Each row is followed by its class.
[ -7  32  16 -14 -20  26  -5  17  -6  18   9  -3  -3   9   5  16  13 -14
  14  -6  -2   0  -7  10  -5 -25  24   4  -2  -6  -8  -8   8  14 -33  22
  25 -19   5  -5  28  17   3]
Q
[ -2  29   4  -1  -2  28   2  -1 -14  16 -14  -7 -22  -5 -20  19  21  13
 -26 -15  -6   0   3 -15  -3  -1   0   7 -11   1 -15 -24  10  12 -33  45
  18 -17  15  -5  18   9  -2]
D
[ -3  41  15 -25 -12  26 -11  19  -5   7  -3   7 -16   8  -9  32  -2 -19
   0  14 -13   0 -13   5  -9 -11  17  16  -5  12  -5 -37  11   7 -28  30
   3 -19  13 -17   8   8 -13]
E
[ -3  24 -12   5   5  28  23  -3 -34  24   4  27 -20  -8 -13   0   5  -1
  24   7   9 -25 -22  22  -7  36  42   0  -1  11 -25 -27  -4   0  19  -6
  20   8 -32  -3  -8  26 -31]
Q
[  7  25 -14  44  12   6  23 -28  -2   2  -5  17 -21   7  -5  10  -1 -31
  42  12  12  13 -18  29 -22 -18   3   5 -22   5 -20 -11 -12  -8  26  -4
  21   1 -34   5  -4  21 -21]
L
[-10  -2 -28  39 -17  31  30 -31 -10  12 -32  19  10  -4   0  30 -20  -3
  18   2  21   0 -28  46 -27  13  37  12 -24  13 -40  11   5   4   8 -22
  17  -7 -26  22   0  50 -11]
R
[  3  33  25 -12  -6  30   6   6 -11  13  14   3  -3   5  -2  39 -15 -13
 -10 -13  -4  13 -22  11  -4 -19  26   1 -30  -1 -18 -34  16  16 -27  30
   5 -21  10  -1   3  17   3]
E
[-47  29 -20  -5  62  34  44 -18 -86  80  45  -3 -12  45 -22  16  41 -48
   9  19  -1  64 -82  27 -43   5  28 -64  44 -28  20  48 -12   3 -27  32
  47 -50 -27   4 -28  11 -17]
Q
[ -5  30  11 -25 -14  38 -17  13 -23  10 -11   1   7  10   7  30  -2 -23
 -24  -9  -4   6  -8   6  -6 -29  30   4   5 -13 -17 -21  12  26 -34  16
   6  -3  22   3   8   2   0]
V
[ -3  26  12 -10 -16  20   0  20  -3   4 -18   2   2   5  13  27   2 -10
  -7 -10  -9   7  -1   4 -12 -14   5  21  -2  17 -14 -23   4  26 -31  29
  12   2  20  -7  17  17   7]
D
[ -9  29  17 -12  -9  20  -1  17  -6  17   0   3 -19  20   3  31  -2  -1
  -3  -4 -29  -3 -11   9   0 -21  14   5 -10   0 -19 -36  10  20 -25  26
   8  -7  19  -3  30   8   6]
B
[-11  34   8  -3  -4  25  -4  15 -15  16 -16 -32 -24  27 -17  16  22   0
 -30  -1 -15   1   0   3  -6 -50   5   0 -16  -5  -9 -34   8   9 -30  34
   7 -16  15  -1  31   7  13]
L
[  7  56  11 -20 -10  19 -19   7  -9   9 -22   0   4  30   6  12   1  -4
 -13  -2  -4  -3   0   4  -5 -25  19   1  -5   8  -1 -22   5   8 -37  27
  12 -23   6  -4  18  12  14]
V
[  4  19  -6  42  20  26  22 -18 -22   5 -28  20  13  -6   8  24   4 -12
  20  -4  28  17 -11  34 -28   7  32   3   3   8 -49  17  -9  18  -8 -18
  32  12 -19   4 -29  26 -28]
V
[ 11  16  -1  36   7   1  25 -29  -9   1 -13  13 -14  -3   4  19   4 -17
  36   9  13  33 -15  41 -20  -5  11  12 -19   9 -18  12  -6   3  21  -4
  29   6 -36   5   6  39 -16]
R
[  4  11  10  57  38 -16  38 -36  -8  14 -14  32 -32   7   6  40 -12  -5
  31  12  26  15 -49  47  -6 -10   1   8 -30   1 -34 -39 -19  12  12 -11
   8 -19 -32   8 -13  23 -24]
L
[  8  34  13  31  16  10  32 -22  -3  19   6  19 -18  21   0  27 -14  -7
  39 -13  26  15 -45  24 -25  10  17  17 -28   4 -17   8 -10   0  29   2
  15   3 -30   8  -6  37 -22]
G
[ 11  23  -5  41 -11   3  27 -19 -18   4 -22  39  -2   1   6  29  -5 -13
  40  -2  18  24 -38  56 -22   6  19   0 -31   0 -33  -2  -8   4  25  -7
  22   7 -28  -1  -2  49 -26]
R
[ -3  40   6  -6 -13  35 -20   2  -4   5  -2  12 -23  29   0  10 -25   5
  -4   3 -23  -1   1 -10  -8  11   3  23 -20  -2   3 -28   9  11 -16  27
  11 -12  -1   4  19 -11  -7]
E
[ -8  30  33 -19 -27  32  -3   6 -13  23 -11   0 -11  12  11  21  -5   8
 -18  -7 -16   2  -6  12 -12  -3  12   0 -19 -22 -11  -9   6  16 -40  34
  20 -14  17   0  12   2  -6]
K
[ 14  22  13 -15   0  36 -13   2  12  16  -7   0  -5  17 -14  27  -7   8
 -24   5 -16 -16 -11   8  -7 -15  31  -3 -28   4  -8 -25   8  22 -44  24
  -2 -17  -2  -5  11  12   9]
E
[  7  38   6  24  10   8  28 -41   9  -2 -12  10 -16  10  13  40 -11 -31
  55  -1  24   6 -40  37 -27 -14  28  28 -14  23 -20  10  -7  -2  27   1
  26  21 -44   9 -16  33  -5]
G
[ -3  39  21 -13  -4  25  -7  25  -7  24   4  -7   2  25   6  31  -4  -7
  -2 -15 -12   0 -26   8 -16 -26  16  16  -2   5 -16 -22   4  13 -32  33
  13  -4   8  -8  14   3  10]
G
[  3  12   2  41  23  -3  39 -13 -13  -1 -17  24  -5  15  -2  23  15  -2
  25  -5  14  17 -13  20 -25   6   8  18 -20   3 -24   3  -8  -2  26  -4
  30  -1 -48  14  -6  25 -16]
D
[ 11  45  33  28   7 -29 -12 -24 -19 -51   2 -21 -11  22 -33  20 -13 -51
  20 -16  31  22  -4  39 -45   3 -29  10   1  13 -26  18   0  21  91  15
  23  35   8 -39 -34  69  -5]
G
[-19  37  -4 -17  -5  29  -4  13 -19  24  11  -9   4  26   4  26 -13   0
  -6  -8 -24  -8 -11  -5  -5 -36  25   8 -10  -6 -14 -12  25  -3 -13  30
   9 -22   0  19  21  15   4]
M
[  3  36   8 -11 -14  23 -14  10 -15  21  -9   9 -13  16  -5  11  -3 -22
  -9  -4  -4  -3  -7   1  -8 -34  11  13 -13  -2 -14 -36   2  -1 -34  17
  13 -14  10  -5  25   8   9]
L
[  8  44  11 -14 -20  44   5  16   5  13   0   3 -18  11  -1  28   4   3
  -7   2  -6  -3  -9   7  10 -22  31  18 -34   9 -17 -16   6  -1 -43  31
  11 -14  -1  -1  27  24  -4]
E
[ -8  30  -1  21  -1  -3  28 -22   3   3 -23  16  -4  10  -1  31  10 -25
  32   0  14  11 -16  29 -28 -13  11  -6 -14   5 -32 -16  -1   4  26  -4
  21  -7 -27   2 -15  26  -9]
J
[  0  26  -5  40  16   7  17 -20 -18   2  -9  20 -18  -5   6   0  10   4
  29   8  11  17  -9  41 -14  -2  -6 -15 -13  -7 -26 -21  -4   1   1   4
  11  -6 -25  15 -11  14 -27]
V
[  8  39  20 -11   1  38  -5  -1  -7  11  -9  -3  -6  20  -9  44 -10  -2
 -21   0  -9   0 -13  16 -14 -13  21  19 -21   8 -24 -24   7  27 -39  29
   7 -11  13  -4   1  12   2]
E
[  0  19  39 -30  -7  29  10   6 -12  26   2  14 -19   7   3  25 -24  -6
 -16   5 -13  11 -11  20 -28 -13  -6  22  -4   1 -29 -17  -3  30 -12  25
  13  -7  14  -6   5  16 -10]
K
[ 10  23  10 -36 -18  20 -11   7  -3  32  -8   0   3   3  14  13 -14  26
 -23 -20 -19  -7 -25  11   5  -6  34 -15 -15  -3  -3 -20   1   6 -37  -6
  12   0   1  -8  21  -1   3]
R
[-13  22  18  67  21  28  26 -56 -14   8  12  72  19   3  32  35 -32 -38
   7  -2  13  45 -13  63 -45  35  34  -5  -6 -18 -39  17 -24 -18   4   8
  60  31 -56 -19 -34  23  -3]
K
[  7   3 -14  35   8  -4  34 -20  -8   8 -13  21  11 -15  -2  22  10 -14
  36   7  11   9 -28  32 -12   6  35   3 -14   0 -22  -5   0  -5  34 -12
  25  -1 -41   1  -9  27  -4]
R
[  6  11  -1  39  21  12  33 -24   8   7   5  39  -5   6  11  24  -7 -16
  40  -5   6  12 -34  35 -16  -9  23  -4 -18  -1 -37  -4 -13   5  18 -13
  24  11 -24  -6  -7  27   0]
B
[ -5  29  -4  42   6  11  28 -20   5   2 -14  14  -2  26   7  37  -5 -15
  30   1  14  15 -14  33 -28  -5  17  -1 -12   7 -27   8  -8   0  25   7
  24   6 -29  11  -7  25 -17]
J
[-17  -6  -1  47  11  14  29 -30 -17   3  -7  16 -24  17   9  43 -20 -17
  33  11  -8  16 -29  39 -41 -12   8  -8  -7  -4 -18   5   3 -10  28  11
  14  13 -18  11 -15  10 -23]
B
[ 13  52  11 -35  11  35 -16 -12   2  35   7  -8  -2  20 -25  46   4   4
 -40 -12 -21  -8   1 -14   8  -7  57   5 -15   0  -7  -1  15  20 -44  22
  28 -14 -11  10  22  12   8]
E
[ 15  32 -16  62  12   6  34 -15  15   7   4  28   7  -7   2  23  18 -11
  33   7   6  36  -4  51 -29  19   3   1 -15   4 -17 -13 -17   9  35  -4
  22  19 -17   6  -1  27 -20]
R
[  49  -28  -30  -94   -6   21   -6   29   14   55   72  114  -11  -42
   26   -5    1  -98   24  -10   12   33  -45  -29   -7 -103   -4   -9
   21  -55   33    5  -17  -53  -13  -16   -7   24   16   60   17  -38
    6]
M
[  2  30 -13  21  23  -5  36 -44 -12 -12   0 -13  -1  19   7  -1  -2 -18
  65  -3  21  33 -39  38 -35 -22 -12  -6 -15   9 -20  40 -17  -5  30 -21
  34 -18 -43  -5 -18  17 -25]
Q
[  5  35  -4  30   2   5  17 -17 -12   3 -11  24  -5   9   2  28   6 -33
  37  -5  15  15 -31  34 -34  -5  10   7 -16  10 -28  -5  -8   0  23  -4
  21  14 -31   0 -21  24 -19]
G
[ -5  40  21 -13 -11  32  -7  16   3  20   7 -13  -4  16   4  36  -2 -14
  -8 -13  -8  -6 -15   9 -10 -17  21  25  -6   8 -23 -22   4  18 -33  26
  18   2   7  -5  16  13  11]
G
[-13  27   2  11  -3  22 -29  10   1   6 -21  -4 -12  25  -8  19   1 -19
 -13  -2  -1  -2 -14 -14  -6 -37  19   2   9  -8   8 -35   6  17 -14  18
   6 -25  30 -26  22  -2   9]
L
[ 13  25  12  11   8 -14  23  13  -7   0 -10  28   0 -17  -6  19  16 -38
  41   2  17   7  -9  24 -17   0  36  -8   1  19 -27 -32  -3   6  57  -9
   5  32 -21 -25 -18  41 -30]
J
[ 18  41  20 -50 -32  49 -46  29  15  23 -26 -11  25   8  23 -12   0   6
   7  -9  -9 -42  11 -18   0 -10  53  19   7  -9  -7  -4   6  14 -73   4
  25  11  31 -26  26   2  20]
V
[  2   8  20 -23 -22  27 -12  12  16  18 -15  12   3   6  17  27 -11  -4
  -8  -6  -8 -13  -3 -14 -11 -22  31  23  -5  14  -3 -15   8  13 -41   7
  15 -15  -4 -15  22  14   6]
D
[ -4  33  -2  -1   5  19   9   2  23  37 -12  51  -7 -19  -2  31   2 -12
  -8  -7  16  -9 -20 -10 -13 -12  20  -2  -3   7 -18 -60   4  -5  -9  15
  12 -31  26 -23  -3  32  21]
M
[-13  44  19 -13 -14  52  -3   4   0  15 -19   4  -9  10   1  19  -6   1
  -4  -3  -5 -10 -10  21 -22 -10  33  12  -3  -1 -25 -18   6  10 -41  26
  31 -21  10  -5  16  13  -2]
K
[  8  31   4  31  30   5  21 -38  -5  10  -5  34 -27  15 -17  27   5  -1
  21   0   3   3 -15  30 -16 -12  22   5 -13   8 -31  -7  -5  -2  27  -3
  23   6 -35   2   5  34  -4]
B
[ -4  16 -13  41  22  16  27 -27  -6   9   2  -1  -7   0   6  16   2  -9
  45  10  18  11 -21  37 -24  -9  17   6  -6   8 -26  15 -10  -3  13  -8
  28  -5 -27   0   4  32 -27]
Q
[  5  30  21  -5   5  32  -3   9 -16  27   1  15  -6  23  -1  38  -9   1
 -21  -9 -15  -4 -15  12 -13 -29  25   4  -2  17 -30 -28   3  20 -40  19
  13 -14  18 -11  10  10   8]
B
[ -4  28 -16  23  23   1  26 -30  -6   7  -1  15   5   2   0  16   3 -14
  59  -2   9   7 -37  37 -16  -6  25  -6  -6  -7 -18   4  -4   4  31  -3
  21  -1 -36   5   1  24 -16]
Q
[ -1  37  13 -19  -8  31 -19  17 -14  20 -15   3   6  17  11  19  -8   2
 -20  -1 -13  -8  -1   6  -1 -15  31   9   0   1 -13 -29   9  18 -42  21
   5  -8   9   0  23   7   1]
V
[  5  53  12 -25  -5  18   3 -25  -1  53  10 -17 -28  -3  -9  -5  11  50
  -2  11 -37  -8  25 -10  11  -1 -11  40 -12  16  -4 -33  13  21 -39  30
  21 -30 -16  29  40 -10  24]
R
[ -6  16   9 -11 -19  36  -2  40   6   7 -14   0   9  14  11  26  -8  -8
  -3  -6 -22  17 -17  21 -12 -34  32  10  -6  10 -10 -21   7  22 -24  25
   8   4   1  -9  44  16   6]
R
[ -1  39   5 -20  -8  23 -14  20  -7  10 -24  -7  -3   4   5  12  -1  -6
  -7  -4  -4  -5  -3   4   6 -22  25   4  -8  -2 -15 -36  14  10 -35  35
   8 -14  22   0  39  24  10]
V
[-27  71 -18  11 -21  21  19 -19 -21  10  -2  10 -17   6  35 -12   3 -16
  59  -7  21 -10 -23  32   8  16  48   3 -15   0 -33 -38   6 -17   6 -29
  47  -6 -21  17   2  32  -4]
J
[  2  33  -6  27  13  -1  39 -19  -4   7  -3  34   0   7  -4  24   2  -7
  28  -9   0  12 -14  39 -30   5   3  -5 -18  13 -44  -9 -10 -18  18 -16
  25   7 -27   7 -11  19 -14]
B
[ -4  19   4  58  23  22  21 -12  -7   7  12  17 -14  16   1  25  -4 -14
  33  -5  26  20 -38  38 -31  -1  15   8  -7  -3 -23   7 -11   3  33   6
  15  15 -17  -3 -10  39 -19]
G
[  2  45  18  19  -7  10  12 -38  10  11   3  26 -21  11   0  32 -12 -21
  39  -1  18   5 -35  35 -25  30  14  13 -27   6 -13   2 -11  -1   4  -3
  14   7 -38  -4 -16  30 -30]
G
[ -2  15  -7  44  24  -4  31 -23 -23  -2  -9  19  -6  -9 -17  33   5 -18
  16 -13   9  18 -10  20 -24  22  10 -13  -5   9 -38  -3   1  -2  24  -7
  28   5  -8   1 -27  13 -26]
B
[  0  40 -13 -15 -35  20 -16   6  19  -5  -9 -18   7   5 -12  10  27 -21
  -6  -4   3  -1  25   5  -1 -46   6  -7  -2  15 -18  11   6  13 -33  12
   7 -16  14   9  24  21   8]
J
[ -7  17  -6  38   4   9  23 -18 -10  -4 -11  25  -8  11   2  18  -5  -9
  34  -6   8   8 -18  34 -26 -10   7  -1 -10   8 -40   3  -3  -3  15 -13
  26   1 -12   1 -10  27  -8]
B
[ -3  28   8 -40  -1  29 -23  -3   5  22  -8 -14 -21  21 -16  20 -13  15
 -27  12 -21  -9 -11   9  -3 -43  26  -1  -9  18  -3  -8  14  25 -23  13
 -17 -16   4 -11  32  44   1]
E
[ 21 -12  -5  45   3   7  38 -19  18   6   4  12  -2   8  27  39  -8 -23
  39  43  15  -4 -23  46 -23  26  31  21   0  24  10  11 -21   7  20 -24
  25   9 -37  22 -32  13 -16]
R
[  8  18  -1  37  19   2  28 -31  -8  12   3  44 -12  14  -5  19   1 -14
  34   3   3  12 -23  24 -25   4   7  -4 -13   1 -25  -2 -12   1  34 -11
  20   4 -26  -4 -17  20 -12]
B
[  4  32 -20  36  14  14  34 -26  -7   5  -6  49 -10  -2   6  20  -3 -19
  34  -2  25  17 -31  30 -11  22  14   0 -24  -1 -16   7 -14   6  24  -3
   0  17 -20  21 -23  36 -29]
M
[  5  45  -8  -9  11  24 -21  19 -12  17   0 -12 -21  22 -20   4  35 -13
 -35  15 -26   2  12 -22  21 -59  13  18  -1   9   4 -49   1  14 -36  33
   0 -26  -2  -8  48 -14  12]
L
[ -2   7  26 -18  -8  20  -3  -1   2  16  -3   3  -2  30  11  15 -20  14
 -26  -8 -13   0  -8   7 -14 -39  -2  17 -25   1  -8 -12   5   5 -36  35
   4 -19  -9  -1  35  28  36]
D
[  8 -20 -24  23  19  11  16 -30  20  22  -3 -10   2  -8  -1  15 -49  11
  30   2   5 -25 -46  25  -7  49  10 -25 -40 -32 -28   3  -1  11  -4   0
   7 -20   1  24   5  20 -34]
V
[  7  13  27  -4  -1  37   7  14 -18   3  32 -36   5  34 -11  19  -6  -9
 -39 -10 -13  11  -7 -14  -6   0  24  -4 -40 -10  -4 -11  13  26 -17  19
  16 -29  -2 -10 -13  -2   7]
E
[  4   8  -6  48  13   9  28 -33 -13  15 -16  20   1   7   1  26  -4   5
  24   5   9  18 -32  45 -23   4  27   0 -24  -2 -26   7  -6  -1  22  -7
  27   0 -43  -2  -2  38 -12]
R
[ -6  31  18 -13 -10  45  13  12  -5  26 -17   4  -7   8   8  10   3   3
   6   2  -8  -8  -7  21 -24 -34  31  20 -14  -4 -34 -18   6  -6 -30  28
  38 -17  -5   0  26  24  14]
K
[ 29  44  32 -60  -8 -20 -33  36 -27  31   9  24  37   8 -11  23  33 -15
 -32   5 -19 -16   9  -4  28  -8  15   7  16 -11 -19 -17  -3  24 -61  16
  15 -19   3 -13   2  -2  14]
V
[ 19  31  10 -25 -25  13  -6  30 -20  24  18 -24  22  29 -12  19  12 -10
   2   0 -12  -2  -6   5  -8 -25  23   8   3   7 -11  32   8  16 -17   9
  41 -30   3   0  13  28   3]
R
[ 11  21  22 -27  -4  27 -19  14 -25  22  -9 -14  -3  27  12  10  -8  12
 -27   5 -13 -25  -7   9  11 -25  30   2 -13 -13  -7 -20   8   2 -60  41
  11 -13   3  10  23   6  25]
V
[ -4  12 -20  37  39   6  27 -28 -16  23   2  69  14 -20  -2  39 -12 -42
  37  -1  23  24 -22   5 -36  16  34  15  15  -1 -18   8  -1 -24  50 -17
  13  19 -31  10 -30  18 -37]
M
[ -6  16  21  34 -18  24 -25  41 -25 -11  20  18 -20  24  -5  39  10 -13
   2  19  -1  10   2  37   2 -15   7  27   0 -25 -26  -6   7  28  -2  14
   6   5  20   5  12  34 -37]
E
[  2  18  -1  35  37  -3  42 -20  -8  -6 -16 -12  -2  22 -12  31  14   4
  19  -6   3   4 -18  23 -23  13  18  14 -23  -5 -15  -2  -1  -5  40  20
  26  12 -39  16  -1  25  -5]
D
[  7  19  20 -28  -9  23  -9  25 -11  22  26 -10   0   4  -2  -6  13  -4
  15  -3  -8  -5 -12   1   9 -24  20  -1  -4  -8   2  -3   3  26 -35  16
   2 -19   3 -10  27   8  -6]
Q
[-20  41  23 -29 -18  24 -10  -2  -5  25  18   9   3  18  -1   7  -3  -2
  22  -4 -12   1  -9  13   1 -38  12  23   1 -11 -16   3  11  21 -30  34
  16 -24 -10  -6  46  33  29]
Q
[ -4   7 -29  12  -4  26  48 -32 -37   4 -56 -29  13  -9  -7  33  27 -19
  30   8  22 -14 -48  18 -35 -24  49 -14 -36  20 -29 -23  25  14  -5 -27
   2 -42 -14  17 -69   3  -8]
E
